The symbols move the nodes like this.
* | * ! § + ~ $
Lop | Vif Zof Peb Vut Vir Das
Fev | Vek Bos Lem Fom Zed Mal
Res | Bon Lub Dit Vol Lib Rur
Zoz | Zuf Vut Ber Loz Ras Zof
Guf | Fir Ged Nir Los Lod Res
Muz | Vir Ruk Kel Peb Bos Dup
Veb | Rir Lem Siv Lof Boz Kuz
Fil | Dof Lod Pup Leg Liv Zug
Zef | Mos Mal Kuz Bos Ziz Dun
Goz | Peb Vot Lep Vam Kel Gaz
Pid | Bos Fus Rel Kel Kuz Rir
Rem | Zed Kuz Zuv Lem Nup Kan
Das | Tal Mup Mur Liv Vot Ber
Lek | Vil Bog Zof Lib Bop Pup
Ber | Zoz Bop Vir Vif Fal Vog
Pep | Liv Zoz Vel Pup Mur Lop
Fom | Beg Muz Mos Fal Fev Lep
Lof | Vor Mos Zed Vek Veb Pid
Vel | Pep Ber Beg Mup Gaz Peb
Dit | Res Leg Bog Kiv Reg Lod
Rel | Pid Dun Kan Mal Bik Veb
Nup | Siv Bes Bon Rem Ged Gen
Ruz | Mal Rir Dis Fus Kan Zed
Rir | Meb Fev Veb Vor Fof Zef
Lib | Bod Dof Reg Res Lek Tiz
Vam | Bop Das Ruk Zof Goz Vel
Vif | Loz Lek Lop Zug Ber Tal
Mur | Das Ras Gaz Pep Dup Vir
Vog | Zof Pep Vot Tal Ruk Ras
Kan | Rel Fof Zif Ruz Gen Siv
Zed | Lof Zef Rem Fev Siv Rel
Bul | Fal Goz Bos Vir Mos Bup
Zif | Kan Boz Fir Dis Giz Nup
Fir | Zif Big Guf Sus Rur Bon
Fus | Lep Vor Dun Bup Ruz Fev
Zug | Nir Lib Vut Deg Vif Bog
Gen | Bik Sus Giz Kan Lub Big
Lep | Goz Dup Fus Ruk Mal Vek
Kuz | Zef Ruz Bik Pid Bes Fof
Kiv | Vol Giz Dof Bug Dit Guf
Mup | Pup Vif Ras Zuf Vel Bop
Zuf | Tiz Zug Zoz Lod Mup Lek
Sus | Dis Siv Los Fof Fir Zuv
Deg | Fiz Res Vil Ged Zug Dof
Bup | Ruk Gaz Meb Vot Fus Fom
Dun | Fus Lof Fof Meb Dis Lem
Bug | Bes Zif Lub Bik Kiv Los
Bon | Nup Bug Res Zuv Bod Giz
Vot | Vog Vel Dup Das Bup Fal
Ged | Big Vol Bod Nup Deg Lub
Siv | Veb Ziz Nup Zed Big Bik
Tal | Reg Pup Das Bog Vog Zoz
Vek | Gaz Bul Fev Beg Lof Kel
Loz | Lod Vil Vif Nir Zoz Reg
Dup | Vot Beg Vor Mur Meb Bul
Fiz | Los Bon Deg Big Nir Kiv
Gaz | Mur Fal Vek Vel Vor Muz
Rur | Giz Fiz Lod Fir Tiz Bod
Dof | Kiv Rur Fil Lub Bog Nir
Lem | Fev Pid Ziz Mos Rem Ruz
Dis | Ruz Veb Sus Dun Zif Rem
Peb | Lop Vog Goz Bop Muz Mur
Liv | Bog Zuf Pep Fil Das Vif
Tiz | Leg Nir Zuf Rur Pup Vil
Los | Sus Nup Fiz Boz Guf Vol
Vir | Ber Vam Muz Lop Bul Vot
Fof | Dun Zed Boz Rir Sus Ziz
Mal | Kel Meb Ruz Lep Rel Lof
Beg | Vel Vir Fom Ras Vek Goz
Boz | Fof Rem Big Veb Los Bes
Meb | Bup Vek Rir Dup Dun Mos
Leg | Lub Guf Tiz Giz Fil Deg
Nir | Guf Bod Zug Fiz Loz Dit
Ras | Mup Lop Fal Zoz Beg Vam
Bos | Bul Lep Pid Muz Zef Meb
Fal | Ras Peb Bul Ber Fom Ruk
Vol | Zuv Gen Kiv Bes Res Fir
Bes | Ziz Kan Bug Kuz Vol Sus
Reg | Lib Fil Tal Dit Zof Zuf
Vut | Zug Reg Bop Vil Lop Liv
Bog | Dit Tiz Liv Dof Tal Loz
Ziz | Lem Rel Bes Zef Zuv Dis
Mos | Fom Kel Zef Bul Lem Fus
Pup | Fil Loz Mup Tiz Pep Vut
Bod | Ged Kiv Lib Bon Vil Leg
Zof | Lek Liv Vog Reg Vam Mup
Bop | Vut Tal Vam Lek Peb Pep
Kel | Muz Bup Mal Goz Pid Vor
Vil | Deg Dit Lek Bod Vut Fil
Big | Boz Zuv Ged Siv Fiz Bug
Ruk | Vam Mur Bup Vog Lep Beg
Bik | Kuz Dis Gen Rel Bug Boz
Lod | Rur Deg Loz Guf Zuf Lib
Vor | Dup Fom Lof Gaz Rir Bos
Zuv | Rem Bik Vol Ziz Bon Zif
Giz | Gen Los Rur Zif Leg Ged
Lub | Bug Fir Leg Gen Dof Fiz

The rows follow the links: the fewer symbols apart two nodes are, the more alike their rows tend to be.

Each row is also shifted at random along 9 hidden directions that mean nothing.

Some nodes, each with a row of numbers:
Big -57,-26,23,-15,-23,-11,3,23,-58,-17,1,43,16,-9,-48,-4,3,4,-26,-21,-22,11,48,-30,0,30,27,41,43,-16,1,35,-45,-50,-1
Ruz -4,29,-30,-10,-1,-1,1,-26,-6,-48,-25,36,-5,31,50,2,1,-29,39,7,-9,20,17,-3,6,51,-8,-23,-10,15,1,-22,-18,-2,-19
Bod 32,3,7,-19,10,-5,1,-4,34,9,13,-44,8,-21,50,14,7,-4,19,18,8,-16,-22,-1,-4,2,-20,16,-42,-19,3,-20,42,10,-9
Bop 18,-17,-5,-15,-11,-13,-2,0,8,25,20,-9,-3,3,1,29,0,21,-47,-30,-26,-6,1,21,-3,20,12,10,-35,-8,0,25,27,-15,-10
Fal -83,16,10,-17,14,-33,-7,4,-1,6,-5,-24,-5,-10,-10,0,13,30,29,-38,4,6,7,-4,-2,12,-13,6,1,-15,-8,-27,37,-17,6
Goz -24,-3,8,-25,4,26,-1,-5,7,28,21,-61,-1,-7,-29,16,-5,27,-13,20,-5,-33,-6,-32,-8,-40,19,11,0,8,6,-5,32,-40,-11
Reg -17,-2,-10,7,-18,-16,-11,-24,16,-1,-88,-13,-24,-21,13,15,18,16,25,-2,13,-28,5,-30,-3,-45,-3,-7,-7,3,-3,-51,62,33,6
Mos -8,-20,21,-4,-13,-6,-21,12,-5,-31,-49,37,-7,-35,8,11,25,-21,0,4,6,-11,24,-18,2,-22,10,14,-4,-26,5,9,0,29,-9
Muz 62,-39,-3,18,-20,-31,-14,-2,-14,33,-44,-10,-27,-22,-37,29,11,66,-17,-1,-2,-15,-21,-8,-10,-29,8,-6,12,-14,-12,18,9,44,33
Liv 32,36,-32,1,-3,10,2,-18,14,15,1,-1,4,43,10,-16,0,-3,5,-43,-27,28,26,13,5,41,-19,-14,-6,23,1,-25,15,-27,-22
Rem 102,-14,26,-32,17,28,-15,19,-27,-29,47,12,10,-15,0,10,10,-9,8,53,-4,1,1,-25,-1,22,12,13,8,-26,1,43,-62,-1,-17
Fof 24,8,13,-7,18,-18,13,8,-9,-16,2,-1,1,-1,-9,-7,-16,5,17,5,28,1,-18,7,0,-13,14,-4,6,8,-2,-3,4,-5,21
Pup 36,5,-4,34,-3,-17,9,-2,-12,9,6,0,-9,2,-40,-18,-9,-5,2,-27,5,6,-1,19,4,-28,-10,-14,40,17,1,-14,-22,-25,30
Vir 31,-8,11,-6,9,0,-20,-1,-24,-32,1,12,-8,-26,9,10,24,9,34,34,9,-11,4,-38,-2,25,-11,0,19,-23,-16,-4,-19,36,-3
Mal -46,11,-11,23,5,6,8,-24,10,-4,56,-33,-15,-9,-4,4,-8,-39,4,5,3,-31,-8,15,3,-35,-20,-22,17,23,6,-37,-8,-45,8
Kan 2,-3,-7,-35,-13,-3,12,-6,-20,-40,-49,41,8,23,26,17,-16,7,-7,15,-1,1,12,-24,-4,38,46,12,-26,12,0,13,18,2,-17
Das -8,15,-24,33,-4,32,-9,-16,-12,10,-17,1,-15,25,-33,-19,1,-1,27,23,-8,17,1,-13,5,-26,-15,-38,52,25,2,-7,-63,5,10
Mup -51,15,17,-30,26,26,9,12,-6,-16,-17,-12,20,10,15,-18,-12,11,48,57,29,15,-21,-36,-2,3,15,9,2,2,1,6,-14,16,-2
Lib 2,-13,-17,-28,-38,31,-5,-5,14,20,-56,-1,12,22,44,21,10,-17,3,30,-49,31,14,-17,2,15,2,17,-30,-12,32,35,-49,-21,-32
Pid -1,-13,-5,-11,-10,-2,-12,-6,4,4,-14,5,-13,-3,-8,24,7,18,-35,-19,-13,-19,14,-3,-2,-3,20,0,-21,-1,-2,9,37,5,-14
Lof 55,-3,24,-9,14,-21,-4,17,-34,-34,4,37,7,-14,-17,-10,3,22,1,-15,21,-2,17,-20,-3,37,14,15,17,-13,-23,1,20,25,3
Vil -5,-32,17,8,-27,2,-10,10,-1,16,-42,-7,-7,-36,-25,10,17,-4,-15,5,-6,-18,13,-22,-2,-59,5,23,15,-19,14,7,-7,-4,6
Zuf -64,14,15,5,24,1,-2,13,-4,-17,18,15,0,-1,-21,-22,-4,-8,5,-12,24,4,2,11,4,-12,5,-10,14,4,-3,-3,2,5,6
Mur 22,34,-37,36,-23,-36,3,-23,9,25,-61,1,-10,25,1,-28,11,4,36,-72,-18,37,28,13,5,18,-47,-16,23,15,-2,-61,18,-16,13
Rir -49,9,17,-10,22,13,16,14,-11,1,41,-19,11,9,-29,-16,-25,3,1,14,18,4,-17,3,0,-18,17,2,16,15,4,13,-17,-33,12
Meb -51,28,-24,-2,-2,16,19,-12,4,12,-13,-9,24,41,31,-26,-15,9,25,4,-9,25,2,-19,-1,57,-16,7,-2,19,-7,-26,14,2,-12
Ber 2,-17,33,-36,-7,-43,-4,21,-6,-23,-57,21,1,-28,-1,17,10,17,-7,-30,14,-7,19,-9,-3,-11,34,33,-26,-28,4,9,50,2,2
Siv -20,8,8,-5,7,-9,7,13,23,42,2,-47,13,-2,7,-11,0,15,18,-8,0,19,-20,12,-1,-7,-23,13,-11,-13,7,-5,8,-12,9
Zuv -43,-12,1,-10,-6,12,0,-3,-4,17,15,-31,7,-10,10,11,5,10,9,33,-13,-8,-8,-27,-5,10,-11,17,3,-12,1,3,-14,-9,-5
Rel -72,27,-28,15,3,-9,0,-39,-18,-12,42,-23,-20,6,-3,3,5,1,33,-13,-11,-19,14,-19,-1,31,-33,-23,37,21,-17,-61,8,-37,2

The symbols that take the first to the second take the third to the fourth, perhaps in another order. What is the fourth?
Answers are names.
-30,26,3,-5,26,-5,-5,0,-31,-10,-5,-5,-3,11,-31,-22,3,41,54,4,15,20,0,-32,-2,22,-8,-15,45,5,-19,-19,-12,5,14
: 23,2,-14,-33,-14,15,2,-10,5,21,5,-36,14,14,40,18,6,0,25,29,-39,17,-1,-21,-3,42,-17,18,-16,-11,14,9,-34,-40,-21
:: 19,0,27,-19,15,-31,-25,4,-33,-80,13,49,-18,-39,2,15,29,-27,23,-11,15,-17,36,-13,4,18,5,-1,12,-27,-10,-11,-5,-2,-8
: Dof

15,14,18,-17,14,2,3,16,-8,-23,11,16,10,4,-10,-14,-6,-20,6,-9,11,13,13,5,6,-3,14,6,3,1,7,8,-14,-28,-6
: -9,-8,-15,-2,-1,-21,-10,-14,1,-6,3,8,-14,-1,27,27,11,21,-1,-1,-9,-5,-12,10,-3,37,-7,-15,-24,-10,-14,4,14,37,0
:: -15,-29,1,3,-4,35,-13,3,-4,14,4,-5,-11,-7,-24,20,-1,14,-29,51,-3,-21,-20,-9,-3,-43,23,-11,5,-1,4,43,-32,28,0
: Fof

-30,-13,2,-18,-9,34,-4,-2,17,23,-16,-29,0,-1,-4,17,-1,11,-18,32,-8,-19,-6,-23,-4,-37,20,9,-15,3,12,15,10,-5,-15
: 27,5,8,22,14,-16,-9,10,-24,-8,23,23,-2,-8,-29,-21,11,13,8,-27,10,8,12,0,1,24,-19,-6,35,-8,-22,-9,-7,22,13
:: 2,-20,18,-11,-11,8,11,33,-9,21,-3,28,34,8,-15,-16,-8,23,-54,-21,-9,15,17,-4,-4,35,25,44,-13,-13,-4,42,17,13,-13
: Ruk

24,0,5,-18,-6,5,-4,-11,6,-12,4,-15,-8,-16,-1,19,6,-15,-10,-3,-4,-32,18,-16,-1,-25,12,8,-9,4,8,-21,31,-38,-15
: 0,1,8,-21,-7,9,-10,16,8,50,-2,-33,10,6,-28,-3,13,26,-5,-28,-32,29,16,-3,0,-1,-8,19,3,-15,15,19,-14,-42,-11
:: -14,5,10,2,6,-14,-1,8,-24,-4,-4,8,8,-6,-14,-21,9,23,24,-11,8,11,12,-26,-2,33,-13,14,30,-11,-18,-15,2,14,8
: Liv

10,-20,-3,18,-18,-20,-14,-5,-4,17,-20,-2,-14,-22,-11,14,20,20,-5,-12,-10,-10,4,-8,-4,-5,-16,3,10,-17,-7,-4,5,23,10
: -30,1,14,-19,15,7,-12,8,11,-13,14,3,6,-14,28,6,13,-2,4,11,7,-5,-1,-4,0,23,-3,8,-29,-21,-7,6,21,31,-19
:: -52,-10,2,20,-22,2,-18,-2,2,18,-24,-9,-13,-26,-20,-1,28,-12,4,-13,-18,-4,25,-15,3,-34,-25,4,27,-15,9,-15,-17,-12,0
: Ged

87,-3,-9,-12,-15,-1,-4,-7,-2,48,31,-55,-6,1,-21,19,8,19,2,-12,-42,7,4,-2,-3,0,-20,7,15,-9,12,4,-30,-71,0
: -31,-26,-10,42,-9,9,-16,-8,-16,-9,33,40,-25,-11,-39,12,6,-4,-56,-6,-5,-33,9,14,0,-18,8,-26,24,9,-16,17,-12,34,5
:: 34,8,-31,15,-4,-10,4,-26,-21,-25,43,26,-10,21,18,12,-3,-13,0,-4,-20,0,7,11,2,62,-16,-22,10,15,-14,-9,-25,-9,-3
: Fil

37,-7,34,-38,17,1,18,24,-14,-3,8,-30,30,-17,6,-6,-13,25,23,42,25,-5,-22,-41,-8,12,17,43,-1,-17,-4,9,11,-6,6
: 9,15,0,-28,-6,-3,13,-2,34,-39,-42,34,13,15,58,3,-13,-50,-22,-25,11,-4,21,23,4,2,32,12,-69,13,17,-11,69,-4,-31
:: -40,-28,-14,31,-31,-28,-17,-6,-18,20,-20,29,-20,-11,-28,16,20,28,-35,-42,-27,-3,22,4,-2,17,-11,-2,19,-13,-14,8,0,25,11
: Los

-22,-14,18,6,13,-10,3,26,-34,4,57,35,14,-1,-55,-15,-8,44,-61,-42,4,-6,17,4,-7,50,21,20,16,-6,-32,29,30,19,3
: 39,0,-20,7,-18,31,-14,-12,24,33,-9,-21,-7,9,0,7,13,-12,-8,3,-32,5,8,2,3,-25,-17,-11,-3,3,17,4,-24,-15,-17
:: -17,8,-20,-7,-8,3,0,-21,11,-15,9,15,1,11,41,13,4,-10,-14,-11,-15,-11,18,-1,-1,51,-5,1,-31,6,-10,-18,41,9,-28
: Guf

-82,-31,3,-23,-28,18,3,4,-23,18,-26,-10,13,-3,-3,18,1,25,-8,41,-24,-5,3,-50,-8,13,18,34,7,-12,6,29,-25,-10,-9
: 41,20,7,-4,16,-50,5,-3,-16,-49,-17,30,-12,-5,7,-4,-2,-7,32,-34,27,3,7,15,2,13,3,-12,3,3,-10,-30,25,-3,18
:: 13,-20,-3,23,20,-18,-9,-8,-1,-4,45,-7,-22,-24,11,25,2,25,-3,31,22,-28,-50,20,-5,5,-11,-28,-8,-11,-26,10,3,69,25
: Rir

56,18,-39,21,-4,10,2,-23,17,8,9,-1,-9,33,31,0,-4,-25,18,7,-21,26,-15,34,7,16,-30,-38,-5,18,7,-3,-45,-2,-1
: -25,3,2,-8,2,34,17,7,16,12,3,-8,18,21,-7,-12,-24,-6,-35,10,5,-8,-5,1,-1,-24,31,9,-17,22,9,12,25,-9,-13
:: -11,-15,-7,6,-7,-22,-11,-9,-11,-5,21,10,-19,-12,-6,27,10,8,-17,-13,-13,-13,2,13,-1,14,-4,-12,-1,-10,-8,8,-4,2,6
: Kel

22,16,15,-9,31,12,-12,2,25,4,63,-43,-1,-22,17,-1,13,-17,23,11,8,-11,-12,10,2,-8,-30,-5,-12,-16,1,-16,4,-9,-11
: -5,22,-1,8,22,-6,1,7,13,5,31,4,16,9,21,-24,3,4,10,-26,6,20,-1,18,1,53,-29,1,-11,-8,-18,-16,25,31,-7
:: -22,6,-31,33,-9,36,1,-17,6,19,14,-4,-9,31,-6,-8,-8,-27,6,28,-21,20,-16,22,7,-22,-18,-39,23,26,16,16,-82,-12,6
: Bes

-9,5,-10,-30,-12,16,8,-20,5,-17,-24,-13,10,5,46,15,-1,-10,16,32,-7,-15,10,-41,-5,23,8,20,-22,5,5,-22,27,-13,-27
: -53,9,19,4,14,-27,21,5,21,-26,-14,-5,0,-18,13,-9,-23,-33,5,-7,47,-20,-21,27,3,-57,15,2,-21,13,10,-27,47,-6,22
:: 3,-27,-10,33,-24,-2,-9,-15,-49,-41,11,56,-23,-12,-38,15,7,-18,-29,5,-12,-28,29,-15,0,-1,12,-14,52,10,-10,8,-47,-4,9
: Sus

-16,-26,23,-24,-9,6,-6,13,-31,-17,16,12,8,-24,-17,16,8,7,-22,15,-8,-23,23,-40,-6,15,22,35,11,-19,-5,20,-3,-14,-14
: -87,-10,8,3,-8,-4,3,13,-8,-3,-21,19,15,-5,12,-11,3,-4,9,9,0,19,1,-6,1,17,-6,17,5,-15,1,14,-24,21,4
:: 65,20,9,-15,16,-6,12,15,17,27,20,-29,11,15,-17,-16,-15,9,-4,-36,2,20,-5,28,1,-9,4,4,-12,6,11,2,19,-43,3
: Fil

-31,-8,5,-4,-1,21,-5,-10,-10,-21,34,-4,-12,-16,-16,15,2,-25,-15,19,-2,-36,16,-17,0,-27,12,-2,14,8,4,-6,-7,-32,-12
: 10,1,18,-44,19,-20,-3,14,-28,7,10,-20,9,-1,-17,10,3,74,17,-2,2,6,-5,-34,-11,53,14,22,1,-20,-22,11,28,3,2
:: -19,-19,-5,8,7,13,1,-12,-37,-23,53,11,-9,-6,-23,16,-11,23,-25,40,8,-41,-11,-27,-10,21,20,-7,25,12,-28,10,-4,23,5
: Ged

-42,30,-31,32,20,7,-1,-24,21,23,44,-27,-21,27,-12,-9,-8,4,9,-19,0,4,-21,40,5,-12,-27,-52,9,31,-8,-27,1,-3,11
: 3,-10,-20,18,-12,40,2,0,7,34,-34,6,1,32,-19,-7,-16,19,-21,29,-8,16,-20,1,0,-28,18,-16,5,23,7,36,-33,32,2
:: 13,7,2,4,5,-4,-6,8,-31,-21,-29,36,-2,11,-20,-17,4,12,29,3,8,26,9,-13,3,14,4,-11,32,-1,-7,11,-40,19,10
: Zuf

26,8,12,-25,20,-6,-3,9,-17,-13,24,-14,8,-5,13,2,6,11,48,26,2,17,-12,-17,-2,36,-13,4,9,-18,-4,8,-36,-9,2
: 69,3,-12,-4,9,-21,-6,-14,43,22,2,-41,-14,-8,47,26,7,8,17,1,3,-5,-39,33,-1,-6,-23,-18,-51,-10,2,-12,34,25,6
:: -15,8,-15,46,1,-24,13,-1,-4,22,50,15,-6,18,-43,-21,-15,6,-47,-74,-5,5,7,53,3,13,-13,-18,18,23,-15,-11,20,-13,20
: Nir

-38,-3,-1,-9,11,-2,-11,-12,-42,-26,31,0,-4,-16,7,12,16,31,40,42,0,-15,-1,-54,-7,64,-16,3,32,-15,-31,-12,-19,25,-2
: -3,0,-27,-2,-32,1,-12,-13,6,67,-18,-35,-12,23,-30,15,17,35,-15,-48,-62,25,28,0,0,7,-18,1,9,0,12,5,-11,-55,-10
:: 48,-9,25,-2,40,-16,5,18,-34,-34,81,13,7,-21,-2,-1,-9,19,10,37,34,-12,-36,1,-6,44,1,-1,14,-16,-30,21,-20,39,22
: Deg

